Below are the code and all the weights of a small trained network. Each question names an input and a class and asks about switching units off, where a switched-off unit gives its printed mean instead of its output.

import numpy as np


def w(rows, s, z=0):
    codes = np.array(rows[::2]) - 128.0
    scale = np.full(codes.shape[1], s)
    scale[-1] = z or s
    return codes * scale


def norm(h):
    return h / np.sqrt((h * h).mean(-1, keepdims=True) + 1e-5)


def f(y):
    return y / 2 * (1 + np.tanh(0.7978845608 * (y + 0.044715 * y**3)))


def log_softmax(a):
    a = a - a.max(-1, keepdims=True)
    return a - np.log(np.exp(a).sum(-1, keepdims=True))


def net(x, mask):
    res = np.array(x, float).reshape(1, 3) / 4 @ E
    u = 0
    for l in range(2):
        y = f(norm(res) @ A[l][:, :-1].T + A[l][:, -1])
        res = res + np.where(mask[u : u + 14], y, B[l][:, -1]) @ B[l][:, :-1]
        u += 14
    return log_softmax(norm(res)[-1] @ U[:, :-1].T + U[:, -1])


A, B = {}, {}
E = w([
[83,98,29,2,107],'x0',
[72,222,81,209,84],'x1',
[238,139,161,23,19],'x2',
],0.005)
A[0] = w([
[125,122,159,129,107,80],'0.n1',
[82,152,254,144,130,72],'0.n2',
[111,119,173,51,49,29],'0.n3',
[96,96,125,94,199,148],'0.n4',
[246,164,192,149,60,3],'0.n5',
[87,186,189,116,113,123],'0.n6',
[114,150,152,72,105,99],'0.n7',
[128,104,165,94,79,151],'0.n8',
[131,120,184,146,156,98],'0.n9',
[205,187,184,125,126,64],'0.n10',
[172,152,85,67,108,3],'0.n11',
[111,159,182,154,235,150],'0.n12',
[124,77,160,189,136,149],'0.n13',
[129,150,127,122,64,168],'0.n14',
],0.011,0.0027)
B[0] = w([
[149,147,158,137,183,126],'0.n1',
[76,147,135,120,189,186],'0.n2',
[142,144,175,139,182,199],'0.n3',
[147,85,48,60,106,183],'0.n4',
[131,76,57,159,78,254],'0.n5',
[169,141,180,97,74,151],'0.n6',
[189,104,155,195,172,155],'0.n7',
[72,160,161,155,253,174],'0.n8',
[151,140,214,163,140,160],'0.n9',
[155,84,86,126,136,200],'0.n10',
[165,186,145,133,218,177],'0.n11',
[183,161,171,77,157,223],'0.n12',
[152,143,153,45,147,185],'0.n13',
[99,179,224,123,119,184],'0.n14',
],0.0066,0.0058)
A[1] = w([
[196,197,190,167,104,189],'1.n1',
[112,254,122,86,120,84],'1.n2',
[163,43,105,104,180,80],'1.n3',
[139,222,195,202,190,252],'1.n4',
[178,177,76,186,92,21],'1.n5',
[100,146,92,147,52,108],'1.n6',
[169,167,109,66,186,74],'1.n7',
[96,216,149,117,130,49],'1.n8',
[140,210,189,26,127,156],'1.n9',
[122,126,141,195,49,53],'1.n10',
[9,155,67,119,74,45],'1.n11',
[211,124,69,127,178,191],'1.n12',
[159,71,146,58,107,158],'1.n13',
[207,96,178,131,153,73],'1.n14',
],0.01,0.0016)
B[1] = w([
[65,128,62,90,106,225],'1.n1',
[134,128,66,213,60,179],'1.n2',
[205,128,117,98,90,189],'1.n3',
[166,136,75,75,79,255],'1.n4',
[129,161,77,24,215,147],'1.n5',
[54,87,115,55,205,149],'1.n6',
[71,138,125,105,156,191],'1.n7',
[196,103,71,211,69,164],'1.n8',
[164,210,200,158,157,209],'1.n9',
[125,39,108,19,184,151],'1.n10',
[120,147,253,223,148,167],'1.n11',
[67,71,172,152,59,188],'1.n12',
[123,180,65,164,152,166],'1.n13',
[87,110,158,180,167,201],'1.n14',
],0.0068,0.0087)
U = w([
[139,180,195,76,226,158],'0',
[96,70,27,43,114,210],'1',
[143,242,54,168,50,218],'2',
[4,133,138,231,142,4],'3',
[175,17,152,196,102,43],'4',
],0.017,0.0024)

Each question gives the input, the list of numbers given to net, and the class t.
The units are the neurons (one row each of A and B). Each row of codes is followed by its name. A weight is (code - 128) times the scale printed after its matrix; where a second scale follows, it is the last column's (A, B and U).
mask holds one flag per neuron, layer by layer. A switched-off neuron (its flag False) gives its mean, the last column of its row in B, instead of its output. The means were averaged over made-up inputs and are rounded, as every weight is.
A unit's drop is (log p(t) with every unit on - log p(t) with that unit switched off) / (log p(t) with every unit on - log p(t) with every unit switched off).
The circuit of an input: a set's keep is (log p(t) with only the set's units on - log p(t) with every unit switched off) / (log p(t) with every unit on - log p(t) with every unit switched off). Starting from the 12 units with the biggest drops (on a tie, the unit counted first), units are removed one at a time, each time the one whose removal leaves the highest keep (on an exact tie, the one counted first), for as long as the keep stays at least 0.8.
units of the circuit, in order: the units of the circuit, biggest drop first
k most important neurons: the k neurons with the biggest drops, biggest first
k most important neurons of layer l: the k neurons of layer l with the biggest drops, biggest first
drop of u: that unit's drop, to one decimal
input [-8,3,-4], class 2: units of the circuit, in order -> [1.n4]
input [0,3,4], class 1: 2 most important neurons of layer 0 -> [0.n5; 0.n12]
input [7,-2,1], class 0: 2 most important neurons -> [0.n5; 0.n11]
input [0,-7,7], class 4: units of the circuit, in order -> [0.n13; 0.n7; 1.n5]
input [4,1,-5], class 3: 4 most important neurons of layer 1 -> [1.n11; 1.n4; 1.n10; 1.n1]
input [-6,-2,8], class 4: 2 most important neurons -> [0.n5; 0.n10]
input [1,0,-8], class 1: 3 most important neurons of layer 1 -> [1.n9; 1.n14; 1.n11]
input [0,5,5], class 1: 3 most important neurons of layer 0 -> [0.n5; 0.n12; 0.n13]
input [-4,-2,7], class 4: 2 most important neurons -> [0.n5; 0.n10]
input [-7,2,1], class 1: 2 most important neurons of layer 0 -> [0.n5; 0.n10]
input [-5,1,-4], class 2: 2 most important neurons of layer 1 -> [1.n4; 1.n8]
input [5,2,6], class 2: 2 most important neurons -> [1.n2; 1.n4]
input [-2,2,5], class 1: 2 most important neurons of layer 0 -> [0.n5; 0.n14]
input [-6,-5,5], class 4: units of the circuit, in order -> [0.n5]
input [-2,8,-8], class 2: 2 most important neurons of layer 0 -> [0.n12; 0.n5]
input [8,2,7], class 2: drop of 1.n2 -> 0.5
input [-7,-4,3], class 4: drop of 0.n5 -> 2.3
input [-1,-3,-6], class 0: drop of 0.n12 -> 0.7
